Below are the code and all the weights of a small trained network. Each question names an input and a class and asks about switching units off, where a switched-off unit gives its printed mean instead of its output.

import numpy as np


def w(rows, s, z=0):
    codes = np.array(rows[::2]) - 128.0
    scale = np.full(codes.shape[1], s)
    scale[-1] = z or s
    return codes * scale


def norm(h):
    return h / np.sqrt((h * h).mean(-1, keepdims=True) + 1e-5)


def f(y):
    return y / 2 * (1 + np.tanh(0.7978845608 * (y + 0.044715 * y**3)))


def log_softmax(a):
    a = a - a.max(-1, keepdims=True)
    return a - np.log(np.exp(a).sum(-1, keepdims=True))


def net(x, mask):
    res = np.array(x, float).reshape(1, 4) / 4 @ E
    u = 0
    for l in range(3):
        y = f(norm(res) @ A[l][:, :-1].T + A[l][:, -1])
        res = res + np.where(mask[u : u + 9], y, B[l][:, -1]) @ B[l][:, :-1]
        u += 9
    return log_softmax(norm(res)[-1] @ U[:, :-1].T + U[:, -1])


A, B = {}, {}
E = w([
[157,125,94,139,62,146,150,88,96,156,165],'x0',
[213,89,177,24,130,225,200,128,143,85,92],'x1',
[84,162,73,125,241,170,155,114,33,91,158],'x2',
[1,116,79,52,104,175,128,89,210,158,148],'x3',
],0.0097)
A[0] = w([
[105,114,196,121,253,139,31,151,215,83,53,2],'L0N1',
[210,182,178,90,142,80,101,173,50,170,157,154],'L0N2',
[101,189,107,82,158,131,131,66,237,151,179,110],'L0N3',
[157,164,159,126,82,81,101,161,221,50,148,86],'L0N4',
[102,149,77,88,217,146,126,116,48,79,163,36],'L0N5',
[188,140,76,128,35,153,183,51,72,177,224,15],'L0N6',
[204,99,131,134,113,148,49,98,184,175,108,54],'L0N7',
[175,87,156,67,141,186,167,102,157,46,147,67],'L0N8',
[171,182,149,151,39,149,144,150,194,171,131,67],'L0N9',
],0.007,0.0068)
B[0] = w([
[147,70,32,176,153,110,37,80,126,122,3,184],'L0N1',
[24,83,110,138,102,168,166,100,201,84,155,254],'L0N2',
[129,99,164,200,150,108,233,111,92,149,89,223],'L0N3',
[141,124,33,83,167,64,166,153,72,134,169,176],'L0N4',
[131,61,76,76,169,72,114,180,81,140,235,229],'L0N5',
[185,53,51,175,139,142,2,15,127,135,5,203],'L0N6',
[126,111,110,85,169,85,117,120,117,112,219,146],'L0N7',
[169,226,122,144,134,156,102,99,156,162,166,224],'L0N8',
[147,80,124,110,178,121,115,137,56,184,158,177],'L0N9',
],0.0092,0.0045)
A[1] = w([
[98,169,80,155,105,168,2,129,188,101,113,164],'L1N1',
[59,67,85,107,38,145,77,169,206,22,198,78],'L1N2',
[117,226,194,169,106,124,171,140,110,142,42,113],'L1N3',
[126,61,173,63,42,53,101,153,180,168,99,21],'L1N4',
[155,206,165,156,95,117,93,159,195,184,148,37],'L1N5',
[219,98,204,242,124,74,124,140,75,5,143,4],'L1N6',
[113,100,117,148,173,53,111,139,58,211,122,95],'L1N7',
[49,64,158,126,125,161,162,88,180,171,91,12],'L1N8',
[58,216,188,204,80,119,97,147,84,167,142,28],'L1N9',
],0.0081,0.0038)
B[1] = w([
[152,119,172,136,155,84,153,24,141,105,117,191],'L1N1',
[161,133,222,151,169,142,185,100,132,147,180,150],'L1N2',
[166,75,140,122,167,97,160,125,89,106,155,129],'L1N3',
[89,99,95,76,154,103,70,172,17,93,212,195],'L1N4',
[121,165,94,68,162,104,202,142,84,101,193,128],'L1N5',
[2,112,84,130,15,186,173,188,149,121,93,223],'L1N6',
[225,180,172,118,95,148,190,118,146,96,126,254],'L1N7',
[101,104,144,199,95,163,181,153,91,77,135,185],'L1N8',
[165,224,166,154,175,187,80,125,168,189,134,161],'L1N9',
],0.0088,0.0051)
A[2] = w([
[135,63,206,65,56,36,73,210,146,196,141,43],'L2N1',
[1,96,119,96,105,166,217,110,171,190,114,32],'L2N2',
[183,101,237,23,132,193,121,136,125,143,86,2],'L2N3',
[96,197,162,194,143,52,70,116,139,200,125,96],'L2N4',
[225,144,154,48,142,157,171,127,184,144,165,192],'L2N5',
[161,135,170,58,111,179,133,143,123,120,93,19],'L2N6',
[183,128,139,64,147,247,128,160,153,105,69,26],'L2N7',
[76,105,153,113,221,40,78,198,184,66,15,66],'L2N8',
[145,198,105,78,134,88,106,78,137,129,130,73],'L2N9',
],0.0082,0.0047)
B[2] = w([
[90,128,51,63,207,171,128,132,21,123,208,190],'L2N1',
[120,112,182,147,31,128,90,222,124,78,112,253],'L2N2',
[118,229,40,159,145,123,61,79,167,41,142,160],'L2N3',
[187,187,119,6,122,152,112,146,200,79,98,181],'L2N4',
[143,137,189,179,204,78,178,171,140,163,90,254],'L2N5',
[95,243,56,143,116,161,82,86,164,132,184,134],'L2N6',
[106,199,127,126,24,2,38,123,152,146,162,197],'L2N7',
[168,70,56,126,35,190,63,54,102,225,120,196],'L2N8',
[111,131,164,149,116,153,120,204,148,122,127,148],'L2N9',
],0.009,0.0047)
U = w([
[117,121,89,73,179,124,132,163,53,117,204,180],'0',
[146,250,139,121,114,116,108,116,193,115,142,3],'1',
[49,108,152,154,50,176,152,174,142,97,118,136],'2',
[139,84,64,133,100,146,59,58,125,155,92,129],'3',
[160,92,207,165,183,121,169,102,146,150,106,198],'4',
],0.02,0.0024)

Each question gives the input, the list of numbers given to net, and the class t.
The units are the neurons (one row each of A and B). Each row of codes is followed by its name. A weight is (code - 128) times the scale printed after its matrix; where a second scale follows, it is the last column's (A, B and U).
mask holds one flag per neuron, layer by layer. A switched-off neuron (its flag False) gives its mean, the last column of its row in B, instead of its output. The means were averaged over made-up inputs and are rounded, as every weight is.
A unit's drop is (log p(t) with every unit on - log p(t) with that unit switched off) / (log p(t) with every unit on - log p(t) with every unit switched off).
The circuit of an input: a set's keep is (log p(t) with only the set's units on - log p(t) with every unit switched off) / (log p(t) with every unit on - log p(t) with every unit switched off). Starting from the 12 units with the biggest drops (on a tie, the unit counted first), units are removed one at a time, each time the one whose removal leaves the highest keep (on an exact tie, the one counted first), for as long as the keep stays at least 0.8.
circuit, biggest first: the units of the circuit, biggest drop first
most important unit: the unit with the biggest drop
top k neurons: the k neurons with the biggest drops, biggest first
k most important neurons of layer l: the k neurons of layer l with the biggest drops, biggest first
input [8,-5,-8,5], class 0: top 2 neurons	[L1N4 L2N1]
input [-5,-5,-4,5], class 1: most important unit	L0N2
input [4,-7,-3,7], class 1: top 2 neurons	[L1N9 L0N2]
input [6,-2,4,-5], class 3: 2 most important neurons of layer 0	[L0N6 L0N3]
input [-4,4,0,1], class 1: top 2 neurons	[L0N8 L0N2]
input [-1,3,3,0], class 4: top 2 neurons	[L2N5 L1N6]
input [-4,2,2,-3], class 3: top 2 neurons	[L0N1 L1N7]
input [-8,-3,7,-3], class 3: circuit, biggest first	[L2N8 L0N1]
input [-5,2,-2,-5], class 2: top 2 neurons	[L1N6 L0N6]
input [-1,2,-2,-4], class 2: top 2 neurons	[L0N5 L1N6]
input [-6,7,-6,0], class 1: top 4 neurons	[L0N8 L0N5 L2N3 L2N7]
input [2,-5,2,6], class 2: 2 most important neurons of layer 0	[L0N3 L0N8]
input [-5,3,4,-1], class 3: top 3 neurons	[L0N1 L2N8 L0N4]
input [2,-6,-3,-6], class 1: circuit, biggest first	[L2N4]
input [3,3,2,3], class 4: 2 most important neurons of layer 2	[L2N5 L2N8]
input [5,6,4,-6], class 1: circuit, biggest first	[L0N8 L2N7 L1N4]
input [-8,6,2,6], class 3: top 3 neurons	[L0N1 L0N2 L1N7]
input [-4,4,-6,-6], class 0: 2 most important neurons of layer 0	[L0N3 L0N4]
input [6,7,-7,1], class 0: circuit, biggest first	[L1N4 L2N1]
input [3,3,-1,0], class 4: circuit, biggest first	[L2N5]
input [1,-8,7,0], class 1: 2 most important neurons of layer 2	[L2N4 L2N1]
input [-5,-4,1,-4], class 3: 2 most important neurons of layer 0	[L0N1 L0N3]
input [2,3,-4,4], class 0: top 2 neurons	[L0N2 L1N4]
input [-1,-5,-3,4], class 1: top 3 neurons	[L1N9 L0N2 L2N4]
input [-7,5,0,0], class 3: top 2 neurons	[L0N1 L2N8]
input [-7,0,-6,1], class 3: 2 most important neurons of layer 0	[L0N1 L0N5]
